Below are the code and all the weights of a small trained network. Each question names an input and a target symbol and asks about switching units off, where a switched-off unit gives its printed mean instead of its output.

import numpy as np


def w(rows, s, z=0):
    codes = np.array(rows[::2]) - 128.0
    scale = np.full(codes.shape[1], s)
    scale[-1] = z or s
    return codes * scale


def f(y):
    return np.maximum(y, 0)


def softmax(a):
    e = np.exp(a - a.max(-1, keepdims=True))
    return e / e.sum(-1, keepdims=True)


def log_softmax(a):
    a = a - a.max(-1, keepdims=True)
    return a - np.log(np.exp(a).sum(-1, keepdims=True))


def net(x, mask):
    ids = ['αβγεηθλω'.index(c) for c in x.split()]
    T = len(ids)
    res = E[ids] + P[:T]
    r = res
    for j in range(3):
        rows = slice(3 * j, 3 * j + 3)
        q, k, v = (r @ M[0][rows].T for M in (Q, K, V))
        z = softmax(np.where(np.tri(T) > 0, q @ k.T / 3**0.5, -1e9)) @ v
        o = O[0][rows]
        res = res + np.where(mask[j], z, o[:, -1]) @ o[:, :-1]
    y = f(res @ A[0][:, :-1].T + A[0][:, -1])
    res = res + np.where(mask[3:27], y, B[0][:, -1]) @ B[0][:, :-1]
    return log_softmax(res[-1] @ U[:, :-1].T + U[:, -1])


Q, K, V, O, A, B = {}, {}, {}, {}, {}, {}
E = w([
[127,122,142],'α',
[62,120,154],'β',
[56,119,154],'γ',
[154,5,147],'ε',
[160,27,135],'η',
[149,131,129],'θ',
[189,110,121],'λ',
[164,248,98],'ω',
],0.016)
P = w([
[131,46,70],'0',
[116,101,97],'1',
[124,110,109],'2',
[133,118,125],'3',
[148,126,131],'4',
[158,131,146],'5',
[171,141,152],'6',
[181,146,164],'7',
[195,153,170],'8',
[210,160,177],'9',
[222,163,184],'10',
[231,172,193],'11',
[242,178,200],'12',
[254,182,206],'13',
],0.0091)
Q[0] = w([
[117,161,144],'h1',
[113,123,134],'h1',
[126,116,125],'h1',
[131,132,100],'h2',
[89,120,130],'h2',
[138,135,119],'h2',
[114,115,135],'h3',
[167,4,141],'h3',
[81,189,78],'h3',
],0.033)
K[0] = w([
[101,126,228],'h1',
[101,160,93],'h1',
[128,139,94],'h1',
[161,143,183],'h2',
[77,110,162],'h2',
[132,132,136],'h2',
[141,160,158],'h3',
[253,180,247],'h3',
[78,125,28],'h3',
],0.018)
V[0] = w([
[149,138,119],'h1',
[254,179,192],'h1',
[162,144,183],'h1',
[133,145,69],'h2',
[153,152,73],'h2',
[160,106,234],'h2',
[90,64,179],'h3',
[74,158,225],'h3',
[90,175,192],'h3',
],0.0094)
O[0] = w([
[115,126,87,143],'h1',
[21,59,1,215],'h1',
[92,98,118,145],'h1',
[139,154,155,179],'h2',
[114,162,178,217],'h2',
[27,84,54,115],'h2',
[253,128,106,151],'h3',
[96,51,23,3],'h3',
[77,68,37,6],'h3',
],0.0075,0.0027)
A[0] = w([
[131,110,104,102],'n1',
[140,55,89,202],'n2',
[109,9,161,59],'n3',
[77,103,207,129],'n4',
[124,162,172,98],'n5',
[97,219,182,153],'n6',
[170,168,75,68],'n7',
[186,94,92,74],'n8',
[78,231,207,81],'n9',
[109,178,120,101],'n10',
[88,130,93,109],'n11',
[133,128,105,112],'n12',
[79,136,98,126],'n13',
[89,244,118,106],'n14',
[196,80,84,59],'n15',
[124,187,137,151],'n16',
[93,75,101,97],'n17',
[241,43,113,48],'n18',
[132,117,96,68],'n19',
[232,88,90,38],'n20',
[241,63,101,2],'n21',
[74,255,139,62],'n22',
[21,201,140,130],'n23',
[176,5,52,145],'n24',
],0.0089,0.0082)
B[0] = w([
[124,119,134,129],'n1',
[172,186,235,206],'n2',
[132,229,20,162],'n3',
[169,152,95,171],'n4',
[121,99,104,165],'n5',
[162,155,59,255],'n6',
[88,98,96,161],'n7',
[96,171,120,136],'n8',
[103,45,148,202],'n9',
[121,148,136,150],'n10',
[139,108,138,131],'n11',
[141,128,107,129],'n12',
[140,87,120,136],'n13',
[91,152,166,197],'n14',
[65,155,106,137],'n15',
[158,147,91,214],'n16',
[114,194,136,140],'n17',
[153,3,75,167],'n18',
[131,131,158,128],'n19',
[80,176,151,151],'n20',
[38,227,124,147],'n21',
[108,191,160,188],'n22',
[163,116,94,154],'n23',
[78,49,98,180],'n24',
],0.033,0.0061)
U = w([
[255,42,42,150],'α',
[152,186,137,186],'β',
[84,85,86,53],'γ',
[116,69,73,66],'ε',
[59,81,218,229],'η',
[136,107,98,2],'θ',
[137,108,109,6],'λ',
[137,130,230,153],'ω',
],0.0059,0.0085)

Each question gives the input, a string of symbols that net reads in full, and the target symbol t.
The units are the heads (3 rows each of Q, K, V and O) and the neurons (one row each of A and B). Each row of codes is followed by its name. A weight is (code - 128) times the scale printed after its matrix; where a second scale follows, it is the last column's (O, A, B and U).
mask holds one flag per unit, heads first, then neurons. A switched-off unit (its flag False) gives its mean, the last column of its rows in O or B, instead of its output. The means were averaged over made-up inputs and are rounded, as every weight is.
A unit's drop is (log p(t) with every unit on - log p(t) with that unit switched off) / (log p(t) with every unit on - log p(t) with every unit switched off).
The circuit of an input: a set's keep is (log p(t) with only the set's units on - log p(t) with every unit switched off) / (log p(t) with every unit on - log p(t) with every unit switched off). Starting from the 12 units with the biggest drops (on a tie, the unit counted first), units are removed one at a time, each time the one whose removal leaves the highest keep (on an exact tie, the one counted first), for as long as the keep stays at least 0.8.
units of the circuit, in order: the units of the circuit, biggest drop first
most important unit: the unit with the biggest drop
k most important neurons: the k neurons with the biggest drops, biggest first
drop of u: that unit's drop, to one decimal
input α ω α λ η α θ ε α α, target η: units of the circuit, in order => h3, n6, h1, n3
input γ ω ε λ ε η η, target η: units of the circuit, in order => n6
input ω ε ε α ε ω γ ω α α γ α ε, target γ: units of the circuit, in order => n24, n21, h1
input α η β ε, target η: 4 most important neurons => n21, n6, n2, n20
input ε α η β α γ α, target ω: units of the circuit, in order => h3, h2, n6, n2
input ε η ω ε ε α α γ η, target η: units of the circuit, in order => n6, n16
input η α α ε α ω θ γ γ ω η, target β: units of the circuit, in order => h3, n3, n2
input λ ω λ θ, target α: units of the circuit, in order => n22, n14
input β θ α θ α α, target ω: 3 most important neurons => n6, n3, n18
input α γ β η γ λ β β γ ω γ ω α η, target β: 4 most important neurons => n3, n2, n17, n9
input ε ω λ α ε ε η η α η ε, target η: 3 most important neurons => n2, n6, n21
input ω γ γ γ ε, target γ: 3 most important neurons => n18, n3, n24
input λ β ε α ε λ λ θ γ ε λ γ λ, target η: drop of h1 => 0.7
input γ ω λ ε η β, target α: most important unit => h1
input ω ω α λ θ ω γ ω ε ω ε, target β: drop of n2 => 0.9
input ω ω θ ε λ ω ε θ ω ω ω ε γ, target α: drop of n21 => 0.1
